Each row has a class, written after it.
[ 17 -14 -11  16  27  10 -11 -22  -2 -13  30  -5 -22  10   4 -10   5  13
  24   5  11   8  16   3  10 -10 -42 -40 -19 -19 -18   6  13]	zum
[ -1 -31  29   0  -9 -16  26 -15  15  -7  13 -26 -13  17  -3   3 -23  22
  30  -3  36  34   1  23  31 -31  19 -35  -4 -20  -2   0   3]	zum
[-15 -36  32 -27   8  -6  20  -6 -11  -7 -15 -43  23  18  -2  14  -6  -5
 -13  25  27  10  13  15  26 -11  22  -2  17  23 -18 -13  -5]	domu
[  4  22 -32   5   0  19 -28  10  24  19   5  37 -11  -8  10  -5  27  -2
 -24   2 -20  -5  -3 -14 -44  27 -15  20   8  34  10  -9  -4]	tur
[-12 -28  13   3  15   6  17  -3  27   3  16  -6  16 -16   2 -11  16 -29
  27  -1  36  18  -8  21   5  16  -4   7  -3 -12  -4  17 -10]	bika
[ 22  35  30  -3 -47 -18   4 -29  -3  -5 -18  -9  -7   3 -17  13 -46  31
   1  -4  -3   2 -16   8  -2 -50  47  -4  22  16  22 -31 -18]	did
[  6   4  -9  12 -22 -13   2 -14  39  -2   6  14 -21   2  13  -9 -13   3
  25 -27  25  10 -15  15   0 -18 -10 -16   9 -25   1  28  -1]	belof
[ 25  27 -25  25  25  18 -42  -4 -58 -15   7   5 -16 -36   9  -7  18   4
  -7  39 -51 -25   4 -60 -15 -16 -42  35 -16  18 -20   6  27]	Buz
[  3 -45  44  -5  11 -19  29 -53 -76 -53   6 -73   8 -35  -1 -14 -33  -2
   8  22   2  -7  27 -33 114 -66   9  -1 -35 -16 -37  13  -8]	bika
[ 14  14  21  12 -15  -9   5 -20   3  -8  15 -11 -13   3   9  -4 -20  10
  11  -6   2   7 -15  13  16 -25   6 -14  20 -13  13   2 -14]	bika
[-10 -16 -31  -1  27   8 -29  20  11 -10  23  19  -4 -20   6   7  29 -17
 -15  18   2  -6 -14 -35 -57  29 -17  57  18  21 -25  14  30]	domu
[  4  18   0   0 -30 -24  -8  12  79  11   8  21 -36  19 -18  18 -14  35
   3 -10  19   0  -8  -1  -2  -8  -2  -7  31 -11  29 -18 -14]	ginov
[ -8  13  33 -16 -64 -34  21  11  84  17   3  20  -8  42   1  10 -22  19
  29 -40  63  35 -42  48 -10 -15  50 -30  46 -26  32  18 -31]	belof
[ 25  34  60  -8 -66 -20  33 -40  -8 -12 -21 -31  -9  40  11  -2 -46  20
  26   3  14  45 -39  66  35 -41  59 -53  20 -17  34  -7 -64]	domu
[  5   4  18  -3 -32 -30  23 -11  18   5 -23 -17  -5  26 -10   7 -41  25
   1   9   0  21 -11  24  20 -33  30 -30  21   4  26 -12 -20]	tur
[ 21   3  -1   4  -1   7 -11 -23 -32  -7  -7 -13  16  -2 -13   2 -13   9
   8  -2  -2  -5  12  -1   4 -18   0 -15  -5  24  -9 -22  10]	did
[-19   8  14 -21 -17  -1   5  10  25  28  -8  17   9   2   1   1   7  -6
 -19  14   7  14 -14   0 -12  15  44  25  12  32  10  -5 -24]	tur
[ 25  38 -44  22   9  -4 -45   4 -27 -25  -1  13 -52 -46 -14   2  -6  17
 -55  15 -75 -58  20 -86   7 -27 -44  63 -19  29  -9 -37  32]	tur
[-20 -25  72 -36 -21  -2  47 -20   8  34 -22 -31  30  34  -2   3 -17  -1
  16  19  33  39   3  75  25 -24  73 -45  19  15  11 -32 -35]	zum
[  7   2  27   1 -18   9  13   2  25  21   6  17  10  36  10  -6  -2   7
  42  -6  29  46 -27  61 -33   4  29 -46  22  -7  16   1  -9]	zum
[  4  14   3   0   8  38 -12   0   1  21   4  26   2  -8  11  -9  25 -15
  -2  -2 -12   0   3  14 -33  16   3   1   4  28  -2 -25   8]	zum
[ 16 -14 -73  32  32 -14 -63  30   2 -31  30  28 -36 -36  -5   3  25   0
 -18  12 -33 -28   5 -80 -30  -6 -86  66  -1   1 -23  27  51]	tur
[ 16  43  14  -1  -8  20 -31 -12 -22   6   0  25 -26 -29   9 -14  12   4
 -27  15 -44 -21  -2 -13 -14 -22  12  22  -8  25   3 -35 -16]	zum
[ 14   0  19   7 -20  -8  13  -6   3  -4  -1 -21 -11  13   5   0 -21  13
  30  18   2  16  -5   3  23 -26  -7 -28   5 -13  10  17 -14]	Buz
[  5 -20  13  -3   8   7  12 -15  -6  -4  -3 -23  39  15  -3   8 -24  -8
  30 -10  33  11   4  35   1   2   8 -14  10   5 -15   6   1]	did
[ 11  -2  -9  11   2  -2   1  -5  -4 -14  -7  -8  -7 -18   7  -7  -9  -4
  -1  13 -18  -4   0 -17   6  -1 -18  21 -11  -5  -3   1 -11]	tur
[ -6   7  15 -37 -14 -15 -11 -18 -68 -23 -15 -31 -19 -31 -15  25 -11  10
 -84  26 -48 -44  14 -62  30 -46  38  72  22  55 -26 -58  23]	domu
[-14 -28 -33  25  46  15 -12  16  26 -13  52  26  -1  -6  24  -5  34 -22
  39   1  39  25  -9 -35 -30  60 -42  26 -23 -29 -29  65  16]	ginov
[-17  -1  17 -39 -30  -4   0  11  22  22 -15  10   5 -11 -10  11  10  -5
 -26  -8  -1 -26   8 -11  -7  -7  40  34  35  27  -4 -44   7]	belof
[  1   2 -12  17   1  11 -14  17  81  20  32  50  11  23   9  -2  14  -5
  57 -19  69  45 -42  35 -83  44  -2  -5  13  -7  11  58 -11]	did
[  0 -15  12  -3  11  10   6  -3  -2  -5  14  -8  -6 -16   8  -1  -3  -4
   1   6   8  -2   9 -11  11  -4  -1  13  -6   1 -17  -4   8]	zum
[ -5 -14  26  -8 -35 -12  28 -12  29  18  -3 -11  14  26  15   2 -22   6
  37 -19  40  22 -12  36   5 -13  27 -41  34 -12   7   5 -13]	belof
[  7   9 -40  10  47  30 -69  13 -32 -16  26  37 -29 -76   4 -12  55 -13
 -57  31 -53 -52  31 -95 -30  -1 -40  82 -32  46 -39 -19  44]	zum
[  5  18  29 -29 -18   6   0 -21 -51   1 -31 -36   2 -37  -8   7 -12  -1
 -42  34 -52 -49  24 -28  49 -43  17  32   7  39  -6 -51 -18]	Buz
[  5  -7   0  -1 -11 -25  -2  -5  11 -24  -3 -20 -29  -9 -17  15 -18  25
 -12  10   2 -10  -9 -24   9 -34   1  16  12   7  -4 -13  15]	domu
[ 24  51  -3  19 -61  -6  -9  -8  37  11 -11  45 -22   9  17 -11 -17  12
  26 -39  -2  20 -47  34 -44 -25  23 -18  42 -13  32   8  -5]	belof
[  0   4  10   2 -20 -14  15  13  60  11  -6  13  -2  29   5  -4 -14   5
  14   3  31  38 -22  41 -11  10  15 -20   8  -6  25  24 -37]	tur
[-12 -63  -7  23  46 -15  15   1  34 -28  44 -25   6   7  -7  -8   6  -7
  46  -7  64  23  10 -12  33   5 -52 -29 -17 -45 -22  48  16]	bika
[ 14   1 -18  24  10  14 -13   4   1 -19  17  17   2   2  22  -6  19 -15
  32  15  11  30 -36  -2 -54  26 -19   2   9  -5  -8  45  11]	domu
[ -5 -16  -1   7  17  -1  13 -12  26 -13  34 -13 -20 -18  -4  -3  -1 -11
   6  -7  23  -9  10 -18  26   3 -28  12  -8 -15 -10   5   2]	bika
[-12 -17  17  -8  -7   1  19   9  48  11  18   9  -4  13   9   2  -8  -1
  14 -17  44  29 -13  27  -6  11  23  -2  13  -8  -2  17   1]	zum
[-29 -58  28 -25  -6 -11  27   2  -8   5  12 -29  53  -2  29   5   0 -27
  21  -7  59  20  -2  -6  32   8  28  16  29 -12 -34  41  -3]	belof
[  2  30   4 -13 -28   7 -11  -1  15   6  -7  16 -26 -13   0  11   7   3
 -26   3 -23 -15 -21 -20 -35   1  22  42  35  26  11 -36  -2]	domu
[-23 -53 -23 -10  65 -13 -28   5 -11 -35  32 -26  -7 -54 -31  12  28 -12
 -44  26  -1 -57  48 -97  45 -17 -45  73 -11  13 -54  -4  57]	bika
[ 18  -1 -12  -5  14  20 -31 -14 -66  -3  -2 -14  14 -41 -13   8   5  -7
 -25  21 -36 -42  34 -47  -2 -12 -15  45  -9  54 -30 -49  28]	did
[ -1  10   8 -22 -24 -20  -4  -4   1 -10 -17 -12  -9 -17  -9  15 -19   2
 -41 -13 -13 -40  16 -25  27 -37  11  35  32   5  -8 -39  10]	belof
[  4 -11  43 -17 -13   4  27 -24 -49 -13 -27 -41  26   7  14   4 -16 -13
   1  34  -1  19  -6  16  21 -19  38  -2  19  18 -12  -7 -14]	domu
[ 11   5 -32  21  15   5 -37  10 -10  -4   9  25  -2  -7  14  -1  25  -1
   1  -8  -5 -13  -2 -26 -40  -3 -42  15  19   1 -19   8  39]	belof
[  4  30 -26  -1   4  23 -44  13  17  11   0  51   5 -23  -5   7  29 -15
 -23  -9 -16 -15 -13 -17 -83  22   6  61  21  41   0 -16  22]	did
[  3  12   2 -14  -3  15 -12  -3   0   9 -12   7   9 -18 -16  13   1  -7
 -28   1  -7 -21  15  -6 -29  -2  13  34   7  49  -2 -44   5]	did
[ 31  33  10  15 -25  22  -6 -14  33  13  -4  21   7  21   4  -5 -10   8
  47 -20  20  19 -20  46 -39  12   3 -37   8   0  24  -5 -29]	did
[  1  20 -21   7  14  -9 -37   8  44  -5  -3  28 -42 -16 -32  10  20  19
 -24  26 -28 -33  18 -52 -18 -17 -30  23  -3  11   9 -37  13]	ginov
[-13 -42  41   2  16   2  43 -22  44  16  16 -24  32  53   5 -17   3  -9
  74  -2  83  63  -9  91  26  12   7 -89  -6 -30   8  40 -35]	bika
[ 19   0 -38  33  29   9 -23   7 -23 -16   4   3  -1 -18   8  -7   3  -9
   1  22 -32 -12   8 -40 -16   9 -50  17 -10  10 -14   9  24]	tur
[-12 -23  36 -22   6  33  25 -18 -39  16 -12 -20  51  -3  27  -6  13 -36
  14  23  11  17  18  26  23  28  26  -1  -5  24 -18  -6 -33]	ginov
[ -9 -42  -1  -6  15  -2  10  -7   0 -28  15 -22  10 -25  18  -8  -1 -20
   5  -8  33 -13  24 -38  40   0 -23  18 -15 -20 -42  30   8]	belof
[ 16  -7 -41  26  33  33 -35  17  23  -1  24  34   8 -23   9  -3  33 -24
  24  -3  14  -2   2 -10 -76  44 -54  35 -11  12 -16  18  22]	did
[-14 -29  26 -39  29  -3   4 -28 -48  -2  -7 -52  -7 -17 -30  14  -8  15
 -54  36 -18 -46  61 -32  75 -47   9  10 -19  39 -39 -69  20]	zum
[ 16  -1  69 -25 -38   0  42 -61 -51   0 -37 -59  41  17  -3   1 -53   6
  19  15  14  18  14  49  62 -48  63 -48   2  19   4 -34 -52]	did
[  1  36  57 -18 -51  17  45 -19  12  45 -30  -5  24  47  20 -10 -24 -12
  17   3   5  42 -19  89   5  10  60 -57  17  26  45 -24 -82]	tur
[ -5 -14  -1  -4  25  -4  -8   3   6  -6   6 -18  -7  12 -13  11   5   8
  -1  28   5 -11  18 -13  11 -19 -32  -7   2   5 -12   9  11]	Buz
[ -8 -31  11  14   1 -35  22  -3  79 -29  35 -10 -24   7 -13  -2 -19  11
  42 -24  64  25 -20   3  30 -15 -14 -15   0 -59   6  51  -7]	bika
[  9  19  18  16  -7  12   6 -20  20   6   8  13   2  -1  11 -22  11 -17
  29  -5  16  27 -23  42  -7   0   5 -24  -1  -7  21  13 -32]	bika
